q283: [140 142 124  93 202  71 104]
q434: [140 138 124 150 133 146 100]
q572: [140 142  94  93 202  71 104]
q46: [116 114 107 148 135 163 127]
q363: [110 133  87  93 161  92 113]
q25: [199 130 145 124 126 115 125]
q159: [148 107 114 135 163 116 137]
[148 107 114 135 163 116 137] => q159
[148 107 114 135 163 116] => q159
[124  93 202] => q283
[142  94  93 202] => q572
[148 135 163 127] => q46
[133  87  93] => q363
[140 142  94  93 202  71 104] => q572

q893: [161 108 105 123 144 142 174 102 178 135  74 118  90 140 106 127 115  86
 174 208  85 126 113  69 101 133 117 127  74 116 167 158 117 127 141 186
 131 113 156 173  99 141 103  77 115 106  87  93 132 141 134 157  84 138]
q736: [133 182 136 134 116 101 122 116 129  97 114  86 104 117 152 135 114 163
 138 106 143 147 144 136 128 124 138 122 123 107 119 111 159 150 138  90
  93 121  95 102 136  93 163 138 121 162 146 158 128 116 123 147 128 102]
q216: [129 190 131 132 114 106 129 121 127  93 116  86 101 116 142 128 127 153
 127 111 151 146 144 157 124 124 153 115 146  88 118 128 155 142 140  91
  95 128  95  88 148  76 163 117 126 157 153 170 111 109 113 147 136 110]
q990: [137  96 102 140 136 160 177 109 156 132  89 140 106 156  71 118 142  71
 151 186  99 118 107 110 117 137 127 112 125 106 149 166  99  98 124 184
 163 131 163 154 126 150  91  63 125 102 103 100 123 132 130 150 110 145]
q599: [121 151 125 191  96 141 124 100 139  91 136 104  96 142  96 142 121 160
 123  71 145 174 154 167 171 128 130 118 130 118  97  77 157 117 133 104
 138  99  97  93 159 126 117 132 170 157 160 144 133  95 105 147 131 106]
q277: [152 111 104 148 129 163 175  97 187 118  86 130  81 146  75 126 132  77
 151 188  91 141 118 108 120 130 131 122 100 105 152 153 117 109 143 191
 152 114 154 146 121 136  85  50 139 101 108 101 117 126 111 154  92 148]
q418: [130 149 126 203  89 149 124  97 153  73 128 108  82 143  90 147 122 159
 121  74 134 173 158 161 180 124 126 125 111 126 101  75 164 120 139 115
 149  93  98  96 156 134 112 122 171 156 161 142 136  91  99 150 119 101]
[106 129 121 127  93 116  86 101 116 142] => q216
[137  96 102 140 136 160 177 109 156 132  89 140 106 156  71 118 142  71
 151 186  99 118 107 110 117 137 127 112 125 106 149 166  99  98 124 184
 163 131 163 154 126 150  91  63 125 102 103 100 123 132 130 150 110 145] => q990

q745: [201 164  92 190]
q474: [ 77 205 129 168]
q662: [218 176  77 202]
q591: [137 139 109 139]
[ 77 202] => q662
[ 77 205 129 168] => q474
[ 77 205] => q474
[176  77] => q662
[218 176  77 202] => q662

q850: [221  97 126  35 220 140  62]
q364: [113 143 163  93 131  92 144]
q756: [ 68  91 131 143 163 141 138]
q8: [113 143 163  91 131  92 144]
q551: [112 143 163  91 131  92 144]
[112 143 163  91 131  92 144] => q551
[113 143 163  91 131  92 144] => q8

q316: [ 97 171 140  71 103]
q664: [130  42 134 119 164]
q803: [ 97 171 104 139 182]
[130  42 134 119] => q664
[ 71 103] => q316
[130  42 134 119 164] => q664
[ 97 171 104 139 182] => q803

q667: [ 64 159 107 116  42]
q31: [107  64 116 159 100]
q323: [109  63 116 159 100]
[109  63 116 159 100] => q323
[ 64 159 107 116  42] => q667
[ 64 159] => q667
[107  64 116 159] => q31

q400: [181  92 186  95  80 132  63 193 180 191 110 184 124 114 187 112 184 190
 171 180 191 188 190 192 104  85 189 172 174 189 125 189 190 106 187  58
  88  91 192 106 191 191 191 191 109 115 191 193 171  86 191  73 112]
q249: [131  92 104  93 145 154 113 116 129 117 152 124  83  86 123  87 123  98
  84 129 113 102 113 106  89  98 120 104 135  99  83 119 113  88 123 137
  97  95 108  89 114 119 113 114  88  86 116 105  84 155 113 107  87]
q119: [ 60 198 116 209  56  28 167  92  60  89  32  70 211 213  75 211  71 132
 173  60  97 121  98 111 212 201  81  89  50 128 213  84  98 212  75 109
 203 203 108 209  95  86  97  96 213 214  90 115 173  48  97 187 209]
[124 114] => q400
[171 180 191] => q400
[131  92 104  93 145 154 113 116 129 117 152 124  83  86 123  87 123  98
  84 129 113 102 113 106  89  98 120 104 135  99  83 119 113  88 123 137
  97  95 108  89 114 119 113 114  88  86 116 105  84 155 113 107  87] => q249
[181  92 186  95  80 132  63 193 180 191 110 184 124 114 187 112 184 190
 171 180 191 188 190 192 104  85 189 172 174 189 125 189 190 106 187  58
  88  91 192 106 191 191 191 191 109 115 191 193 171  86 191  73 112] => q400
[ 60 198 116 209  56  28 167  92  60  89  32  70 211 213  75 211  71 132
 173  60  97 121  98 111 212 201  81  89  50 128 213  84  98 212  75 109
 203 203 108 209  95  86  97  96 213 214  90 115 173  48  97 187 209] => q119

q128: [ 93 189 108  74 151  69  70 109  87 124 187 151 177 120  94  80  50 103
 204  86 111 119 187 139 181 199 167 142  51 151 196  48 185 152  57  94
 120 167 188]
q297: [185  83  94 105  83 213 206 110 138 101 136 125 134  74 147 168 181  91
  59 141 113  28  99  61  62  64 109  92 101 110  83 141  85  40 175 151
 153 182  41]
q388: [174 142  45  18 107 148 150 115 136  97 194 149 184  66 118 138 102  98
 120 101 129  59 125  65 120 109 148 104  22 131 163  28 170  82  94 109
 157 232 138]
q510: [185  83  94 105  83 213 206 110 138 101 136 125 134  74 147 168 181  91
  59 141 113  28  99  61  62  64 109  92 101 110  83 141 104  38 159 144
 163 207  59]
q343: [174 142  45  18  95 148 150 115 136  95 194 149 184  62 118 138 102  98
 120 101 129  59 125  65 120 109 148 104  22 131 163  28 170  82  94 109
 157 232 138]
[ 93 189 108  74 151  69  70 109  87 124 187 151 177 120  94  80  50 103
 204  86 111 119 187 139 181 199 167 142  51 151 196  48 185 152  57  94
 120 167 188] => q128
[174 142  45  18  95 148 150 115 136  95 194 149 184  62 118 138 102  98
 120 101 129  59 125  65 120 109 148 104  22 131 163  28 170  82  94 109
 157 232 138] => q343
[94 80 50] => q128

q647: [114 149 142 110 138 139 127 135 160 118 160 161 132  89 134 169 125 153
 146 117 130 109 114 145 117 154  37 147 133 130 122 121]
q350: [105 119 124 130 126 131 125 141 126 127 131 129 136 142 133 133 132 126
 142 115 128 138 126 125 128 129 124 125 133 137 121 141]
q483: [124 127  99 145 141 139 160 160 135 118 127 161 122 121 114 139 106 119
 121 128 127 137 125 138 145 118 150 132 131 128 140 151]
[106 119] => q483
[137 121 141] => q350
[139 127 135 160 118 160 161] => q647
[126 131 125] => q350
[118 127 161 122 121 114 139 106 119 121] => q483
[ 99 145 141] => q483

q804: [123 122 120 124 122 125 113 125 126 116 113 121 125 126 126 122 122 125
 142 152 129]
q929: [214  86  85 216  88 217  84 217 214  71 123  70 193 215 218  71 209 217
 218  87  68]
q435: [ 79 175 171  75 173 101  95 100 105 107  71 171 130  98 126 122 122  99
  81  93 169]
q746: [123 122 120 124 122 125 113 125 126 116 113 121 125 126 126 122 122 125
 125 107 120]
[123 122 120 124 122 125 113 125 126 116 113 121 125 126 126 122 122 125
 125 107 120] => q746
[193 215] => q929
[123 122 120 124 122 125 113 125 126 116 113 121 125 126 126 122 122 125
 142 152 129] => q804

q453: [222  99  94 178 204  76 206 167 174]
q919: [222  99  94 178 204  76 206 167 194]
q513: [143 206  79 147  72  82 217 223  78]
[ 79 147  72  82 217 223  78] => q513
[222  99  94 178 204  76 206 167 194] => q919

q392: [ 36 165 191  91  93  90  87  87  88 160 107  86]
q861: [ 91 185 157  97 135 131  95 130 129 103  70 133]
q57: [ 36 165 191  91  93  90  87  87  88  86 107  86]
q280: [ 99  51 213 124 123 124 127 127 125 126 102 126]
[ 99  51 213 124 123 124 127 127 125 126 102 126] => q280
[123 124 127 127 125 126 102 126] => q280
[ 36 165 191  91  93  90  87  87  88  86 107  86] => q57

